Below are the code and all the weights of a small trained network. Each question names an input and a target symbol and asks about switching units off, where a switched-off unit gives its printed mean instead of its output.

import numpy as np


def w(rows, s, z=0):
    codes = np.array(rows[::2]) - 128.0
    scale = np.full(codes.shape[1], s)
    scale[-1] = z or s
    return codes * scale


def norm(h):
    return h / np.sqrt((h * h).mean(-1, keepdims=True) + 1e-5)


def f(y):
    return np.maximum(y, 0)


def softmax(a):
    e = np.exp(a - a.max(-1, keepdims=True))
    return e / e.sum(-1, keepdims=True)


def log_softmax(a):
    a = a - a.max(-1, keepdims=True)
    return a - np.log(np.exp(a).sum(-1, keepdims=True))


def net(x, mask):
    ids = ['ΛΣαγεζημτ'.index(c) for c in x.split()]
    T = len(ids)
    res = E[ids] + P[:T]
    u = 0
    for l in range(2):
        r = norm(res)
        for j in range(2):
            rows = slice(2 * j, 2 * j + 2)
            q, k, v = (r @ M[l][rows].T for M in (Q, K, V))
            z = softmax(np.where(np.tri(T) > 0, q @ k.T / 2**0.5, -1e9)) @ v
            o = O[l][rows]
            res = res + np.where(mask[u + j], z, o[:, -1]) @ o[:, :-1]
        u += 2
        y = f(norm(res) @ A[l][:, :-1].T + A[l][:, -1])
        res = res + np.where(mask[u : u + 8], y, B[l][:, -1]) @ B[l][:, :-1]
        u += 8
    return log_softmax(norm(res)[-1] @ U[:, :-1].T + U[:, -1])


Q, K, V, O, A, B = {}, {}, {}, {}, {}, {}
E = w([
[137,49,184,101,92,53,178],'Λ',
[49,88,217,88,143,114,199],'Σ',
[114,94,204,249,74,126,222],'α',
[155,124,162,157,143,123,179],'γ',
[159,160,105,152,139,1,70],'ε',
[138,64,102,108,164,69,222],'ζ',
[75,129,197,84,94,138,126],'η',
[110,57,126,67,114,162,144],'μ',
[213,191,124,82,131,111,182],'τ',
],0.017)
P = w([
[106,116,183,254,105,68,177],'0',
[134,94,192,212,149,125,141],'1',
[69,164,169,199,119,132,173],'2',
[96,155,136,169,137,161,164],'3',
[110,171,106,148,165,185,147],'4',
[128,161,102,132,186,210,140],'5',
[137,151,110,129,216,243,139],'6',
],0.0068)
Q[0] = w([
[89,115,158,1,168,85,133],'L0H1',
[115,141,160,169,113,164,199],'L0H1',
[75,86,249,40,201,58,198],'L0H2',
[199,181,177,177,187,108,164],'L0H2',
],0.0086)
K[0] = w([
[64,234,105,106,210,228,37],'L0H1',
[169,91,130,92,85,162,254],'L0H1',
[92,153,39,124,177,172,129],'L0H2',
[155,180,162,228,161,87,156],'L0H2',
],0.0068)
V[0] = w([
[245,98,254,27,59,104,64],'L0H1',
[176,23,98,162,184,240,129],'L0H1',
[92,154,107,203,187,43,112],'L0H2',
[217,3,118,9,115,237,73],'L0H2',
],0.0045)
O[0] = w([
[5,245,114,156,61,182,149,126],'L0H1',
[152,131,179,136,120,39,125,87],'L0H1',
[171,130,125,96,188,182,167,179],'L0H2',
[81,152,134,106,94,103,154,2],'L0H2',
],0.011,0.0047)
A[0] = w([
[137,80,169,103,113,125,111,106],'L0N1',
[145,160,193,155,75,98,1,11],'L0N2',
[194,84,117,167,174,149,124,51],'L0N3',
[123,205,155,74,158,134,143,247],'L0N4',
[171,154,141,153,167,147,134,219],'L0N5',
[81,162,146,141,135,221,147,141],'L0N6',
[219,128,131,128,163,201,17,201],'L0N7',
[79,141,64,138,79,130,132,166],'L0N8',
],0.0086,0.0014)
B[0] = w([
[100,159,81,146,82,169,102,156],'L0N1',
[197,44,112,254,173,83,127,138],'L0N2',
[83,157,154,134,112,99,120,254],'L0N3',
[155,71,134,109,91,153,143,164],'L0N4',
[114,104,171,109,103,120,102,231],'L0N5',
[145,163,94,170,71,134,95,183],'L0N6',
[69,165,134,133,80,122,165,235],'L0N7',
[155,109,203,134,234,85,170,156],'L0N8',
],0.01,0.0069)
Q[1] = w([
[254,172,190,137,156,136,153],'L1H1',
[90,127,63,81,62,130,47],'L1H1',
[107,77,160,93,97,161,139],'L1H2',
[63,71,170,79,102,193,199],'L1H2',
],0.0084)
K[1] = w([
[228,167,78,89,89,178,208],'L1H1',
[109,87,162,176,60,201,64],'L1H1',
[31,132,121,3,133,130,162],'L1H2',
[178,121,52,2,135,165,169],'L1H2',
],0.0096)
V[1] = w([
[97,128,159,140,109,123,50],'L1H1',
[51,47,95,173,202,109,80],'L1H1',
[2,45,79,187,173,90,74],'L1H2',
[145,162,73,16,179,147,153],'L1H2',
],0.0065)
O[1] = w([
[187,153,164,110,64,88,7,132],'L1H1',
[49,207,164,152,181,57,74,124],'L1H1',
[96,70,45,99,159,150,63,142],'L1H2',
[99,143,158,171,119,66,176,2],'L1H2',
],0.011,0.0066)
A[1] = w([
[163,212,105,110,153,9,32,75],'L1N1',
[177,202,203,159,134,186,108,181],'L1N2',
[84,131,190,112,142,92,48,152],'L1N3',
[61,108,87,225,197,86,242,148],'L1N4',
[70,161,163,51,85,111,136,150],'L1N5',
[244,92,46,255,131,53,78,2],'L1N6',
[117,96,109,64,217,167,78,159],'L1N7',
[156,113,193,54,128,157,162,62],'L1N8',
],0.0086,0.0032)
B[1] = w([
[146,76,149,164,133,191,124,223],'L1N1',
[105,156,66,42,145,107,69,244],'L1N2',
[124,131,104,73,128,106,250,255],'L1N3',
[153,209,47,139,193,104,95,228],'L1N4',
[151,119,74,156,87,115,44,199],'L1N5',
[100,60,254,220,160,63,109,172],'L1N6',
[159,165,189,152,85,121,133,224],'L1N7',
[190,89,178,99,178,122,88,177],'L1N8',
],0.0093,0.006)
U = w([
[139,1,73,135,147,162,126,28],'Λ',
[56,79,176,108,142,187,151,59],'Σ',
[202,76,152,141,91,161,203,195],'α',
[146,29,216,188,136,107,71,159],'γ',
[178,83,192,26,185,104,71,20],'ε',
[144,124,78,155,187,90,126,252],'ζ',
[148,138,88,155,72,199,38,150],'η',
[71,51,99,114,56,67,127,197],'μ',
[165,204,197,161,61,51,92,47],'τ',
],0.009,0.0035)

Each question gives the input, a string of symbols that net reads in full, and the target symbol t.
The units are the heads (2 rows each of Q, K, V and O) and the neurons (one row each of A and B). Each row of codes is followed by its name. A weight is (code - 128) times the scale printed after its matrix; where a second scale follows, it is the last column's (O, A, B and U).
mask holds one flag per unit, layer by layer, with each layer's heads first. A switched-off unit (its flag False) gives its mean, the last column of its rows in O or B, instead of its output. The means were averaged over made-up inputs and are rounded, as every weight is.
A unit's drop is (log p(t) with every unit on - log p(t) with that unit switched off) / (log p(t) with every unit on - log p(t) with every unit switched off).
The circuit of an input: a set's keep is (log p(t) with only the set's units on - log p(t) with every unit switched off) / (log p(t) with every unit on - log p(t) with every unit switched off). Starting from the 12 units with the biggest drops (on a tie, the unit counted first), units are removed one at a time, each time the one whose removal leaves the highest keep (on an exact tie, the one counted first), for as long as the keep stays at least 0.8.
circuit, biggest first: the units of the circuit, biggest drop first
unit that matters most: the unit with the biggest drop
k most important neurons: the k neurons with the biggest drops, biggest first
top k neurons in layer l: the k neurons of layer l with the biggest drops, biggest first
heads that matter: for each layer, one digit per head in row order, 1 if its drop is at least 0.15 and else 0, layers parted by /
input ε μ Σ γ η μ γ, target ε: heads that matter => 10 / 00
input ε μ μ ε η α Σ, target η: unit that matters most => L0N6
input Λ γ τ Λ η, target τ: top 3 neurons in layer 0 => (L0N4; L0N8; L0N1)
input Λ α ζ γ, target ζ: circuit, biggest first => (L1H1; L1N4)
input α μ Λ η γ, target η: 2 most important neurons => (L0N6; L1N3)
input τ ε ζ η Λ, target η: circuit, biggest first => (L0H1; L1N3)
input ε γ τ α μ, target τ: heads that matter => 01 / 01
input γ ε ε γ μ Σ, target μ: circuit, biggest first => (L0H2; L1N5)
input ε α ε α α ε, target η: circuit, biggest first => (L0H1; L0N7; L1N1)
input γ γ Λ Σ, target γ: circuit, biggest first => (L1N3; L1N2; L0N3; L1N8)
input ε ε μ ζ γ Λ α, target η: circuit, biggest first => (L0N6; L1N2)
input ζ τ μ ζ Λ Λ, target ζ: circuit, biggest first => (L0N5; L1H1; L1N4)
input ε μ ζ, target ζ: heads that matter => 00 / 00
input γ τ μ μ, target τ: top 2 neurons in layer 0 => (L0N4; L0N8)
input ε ε α Λ, target ε: top neuron in layer 1 => (L1N8)
input η ε α, target γ: circuit, biggest first => (L0H1; L1N6; L0N7; L1H1)
input μ μ Σ, target μ: top 2 neurons in layer 1 => (L1N5; L1N3)
input τ Σ ζ α μ γ, target ζ: 2 most important neurons => (L1N4; L0N7)
input ε Σ ε ζ Λ, target ζ: circuit, biggest first => (L1H1; L1N4; L0N5)
input ε ζ μ γ μ μ τ, target α: unit that matters most => L1H1
input μ ζ η, target μ: 2 most important neurons => (L0N8; L0N2)
